Below are the code and all the weights of a small trained network. Each question names an input and a class and asks about switching units off, where a switched-off unit gives its printed mean instead of its output.

import numpy as np


def w(rows, s, z=0):
    codes = np.array(rows[::2]) - 128.0
    scale = np.full(codes.shape[1], s)
    scale[-1] = z or s
    return codes * scale


def norm(h):
    return h / np.sqrt((h * h).mean(-1, keepdims=True) + 1e-5)


def f(y):
    return np.maximum(y, 0)


def log_softmax(a):
    a = a - a.max(-1, keepdims=True)
    return a - np.log(np.exp(a).sum(-1, keepdims=True))


def net(x, mask):
    res = np.array(x, float).reshape(1, 7) / 4 @ E
    u = 0
    for l in range(2):
        y = f(norm(res) @ A[l][:, :-1].T + A[l][:, -1])
        res = res + np.where(mask[u : u + 14], y, B[l][:, -1]) @ B[l][:, :-1]
        u += 14
    return log_softmax(norm(res)[-1] @ U[:, :-1].T + U[:, -1])


A, B = {}, {}
E = w([
[74,155,217,254,89],'x0',
[124,127,126,130,126],'x1',
[126,126,128,130,127],'x2',
[115,253,130,105,208],'x3',
[125,128,130,127,129],'x4',
[20,93,2,206,204],'x5',
[10,183,112,73,47],'x6',
],0.0053)
A[0] = w([
[153,92,74,20,125,57],'L0N1',
[122,125,166,60,84,98],'L0N2',
[115,169,173,232,90,120],'L0N3',
[173,125,86,83,107,48],'L0N4',
[41,14,93,136,142,134],'L0N5',
[166,140,170,136,239,143],'L0N6',
[216,80,158,178,212,37],'L0N7',
[165,110,206,106,80,31],'L0N8',
[161,4,83,165,29,4],'L0N9',
[27,174,127,57,78,50],'L0N10',
[86,100,177,138,123,157],'L0N11',
[99,210,106,143,211,127],'L0N12',
[154,112,162,111,143,99],'L0N13',
[111,112,101,109,159,57],'L0N14',
],0.012,0.0029)
B[0] = w([
[72,102,185,101,208,202],'L0N1',
[200,114,96,213,147,186],'L0N2',
[75,75,159,60,184,240],'L0N3',
[101,104,177,121,154,162],'L0N4',
[222,161,139,182,162,254],'L0N5',
[118,114,90,91,56,219],'L0N6',
[93,48,81,96,36,229],'L0N7',
[168,145,123,187,168,203],'L0N8',
[90,255,130,38,85,243],'L0N9',
[162,12,67,114,36,220],'L0N10',
[151,118,114,65,195,180],'L0N11',
[189,191,167,117,107,227],'L0N12',
[167,122,124,180,132,161],'L0N13',
[105,116,170,155,180,157],'L0N14',
],0.0089,0.0068)
A[1] = w([
[218,72,172,90,131,180],'L1N1',
[79,178,198,219,61,118],'L1N2',
[55,81,198,84,204,70],'L1N3',
[105,183,39,197,183,76],'L1N4',
[87,69,78,129,51,3],'L1N5',
[183,163,133,224,146,107],'L1N6',
[145,135,88,107,46,86],'L1N7',
[102,17,111,131,99,65],'L1N8',
[65,139,69,193,160,164],'L1N9',
[150,237,141,45,102,73],'L1N10',
[51,125,2,138,149,150],'L1N11',
[22,74,249,191,122,55],'L1N12',
[51,173,98,149,129,149],'L1N13',
[64,80,180,107,196,117],'L1N14',
],0.0088,0.0035)
B[1] = w([
[55,185,125,232,169,254],'L1N1',
[135,119,99,87,174,136],'L1N2',
[95,138,67,87,180,186],'L1N3',
[153,118,227,235,146,164],'L1N4',
[120,90,63,127,63,178],'L1N5',
[178,184,91,218,174,167],'L1N6',
[63,107,93,154,150,198],'L1N7',
[102,140,42,127,128,194],'L1N8',
[184,115,230,112,132,150],'L1N9',
[60,197,160,137,19,211],'L1N10',
[149,65,230,166,86,169],'L1N11',
[117,66,142,18,230,158],'L1N12',
[184,89,149,112,59,141],'L1N13',
[162,215,56,80,255,179],'L1N14',
],0.0063,0.007)
U = w([
[133,10,61,126,58,121],'0',
[116,109,136,46,251,90],'1',
[214,144,174,248,150,88],'2',
[118,163,68,147,133,255],'3',
[116,215,144,108,52,63],'4',
],0.012,0.0071)

Each question gives the input, the list of numbers given to net, and the class t.
The units are the neurons (one row each of A and B). Each row of codes is followed by its name. A weight is (code - 128) times the scale printed after its matrix; where a second scale follows, it is the last column's (A, B and U).
mask holds one flag per neuron, layer by layer. A switched-off neuron (its flag False) gives its mean, the last column of its row in B, instead of its output. The means were averaged over made-up inputs and are rounded, as every weight is.
A unit's drop is (log p(t) with every unit on - log p(t) with that unit switched off) / (log p(t) with every unit on - log p(t) with every unit switched off).
The circuit of an input: a set's keep is (log p(t) with only the set's units on - log p(t) with every unit switched off) / (log p(t) with every unit on - log p(t) with every unit switched off). Starting from the 12 units with the biggest drops (on a tie, the unit counted first), units are removed one at a time, each time the one whose removal leaves the highest keep (on an exact tie, the one counted first), for as long as the keep stays at least 0.8.
circuit, biggest first: the units of the circuit, biggest drop first
most important unit: the unit with the biggest drop
k most important neurons: the k neurons with the biggest drops, biggest first
top k neurons in layer l: the k neurons of layer l with the biggest drops, biggest first
input [7,-8,-5,-5,7,-6,0], class 1: circuit, biggest first => [L0N3, L1N12]
input [-2,7,-7,-2,7,8,5], class 2: most important unit => L0N5
input [6,-3,-1,8,-1,8,8], class 0: circuit, biggest first => [L0N10, L1N11]
input [-3,-1,-6,8,8,-5,-8], class 0: 3 most important neurons => [L0N6, L0N7, L0N9]
input [-4,6,-6,6,6,-7,-2], class 2: 3 most important neurons => [L0N9, L0N2, L0N3]
input [6,1,8,-2,2,-6,6], class 0: top 2 neurons in layer 0 => [L0N10, L0N5]
input [-8,6,0,-1,7,-6,6], class 1: 2 most important neurons => [L0N1, L0N7]
input [6,2,0,8,7,7,4], class 4: circuit, biggest first => [L0N12, L1N10]
input [5,5,0,0,-3,3,4], class 1: top 4 neurons in layer 0 => [L0N3, L0N7, L0N6, L0N2]
input [-3,6,-1,3,-5,-7,-8], class 0: 2 most important neurons => [L0N7, L0N6]
input [-4,3,-4,1,1,-7,-2], class 2: 2 most important neurons => [L0N3, L0N2]
input [-3,3,-1,7,7,-8,0], class 2: circuit, biggest first => [L0N9, L0N2]
input [6,-2,-5,-5,0,5,-3], class 1: 3 most important neurons => [L0N3, L0N12, L0N10]
input [-3,3,-5,2,-4,0,6], class 0: circuit, biggest first => [L0N10]
input [7,-3,0,-6,-8,-2,-7], class 3: circuit, biggest first => [L0N9, L0N3, L1N1]
input [-7,0,-1,-8,-7,-1,-3], class 4: top 2 neurons in layer 0 => [L0N9, L0N3]
input [6,3,2,-8,-7,-2,4], class 4: 2 most important neurons => [L0N9, L0N1]
input [-7,5,7,8,2,5,5], class 4: 4 most important neurons => [L0N12, L0N3, L1N10, L0N7]
input [-5,-3,7,7,0,7,-5], class 2: top 2 neurons in layer 1 => [L1N4, L1N11]
input [-1,5,4,8,6,4,-6], class 4: 2 most important neurons => [L0N12, L0N10]
input [0,2,3,-8,1,1,5], class 4: circuit, biggest first => [L0N9]
input [-4,2,1,7,-1,2,8], class 0: 2 most important neurons => [L0N10, L0N9]
input [-1,-7,4,3,0,5,8], class 0: top 2 neurons in layer 0 => [L0N10, L0N9]
input [5,8,1,-5,6,-5,-4], class 3: 2 most important neurons => [L0N1, L0N5]
input [6,-8,0,8,5,0,-4], class 4: 2 most important neurons => [L0N12, L0N6]
input [-4,8,-2,5,-5,-3,6], class 0: top 2 neurons in layer 0 => [L0N10, L0N9]
input [4,-4,7,-2,-2,-3,-3], class 1: most important unit => L0N3
input [1,0,-4,6,6,2,7], class 0: top 3 neurons in layer 0 => [L0N10, L0N9, L0N5]
input [6,0,-7,2,-1,8,5], class 2: 3 most important neurons => [L0N5, L0N1, L0N7]
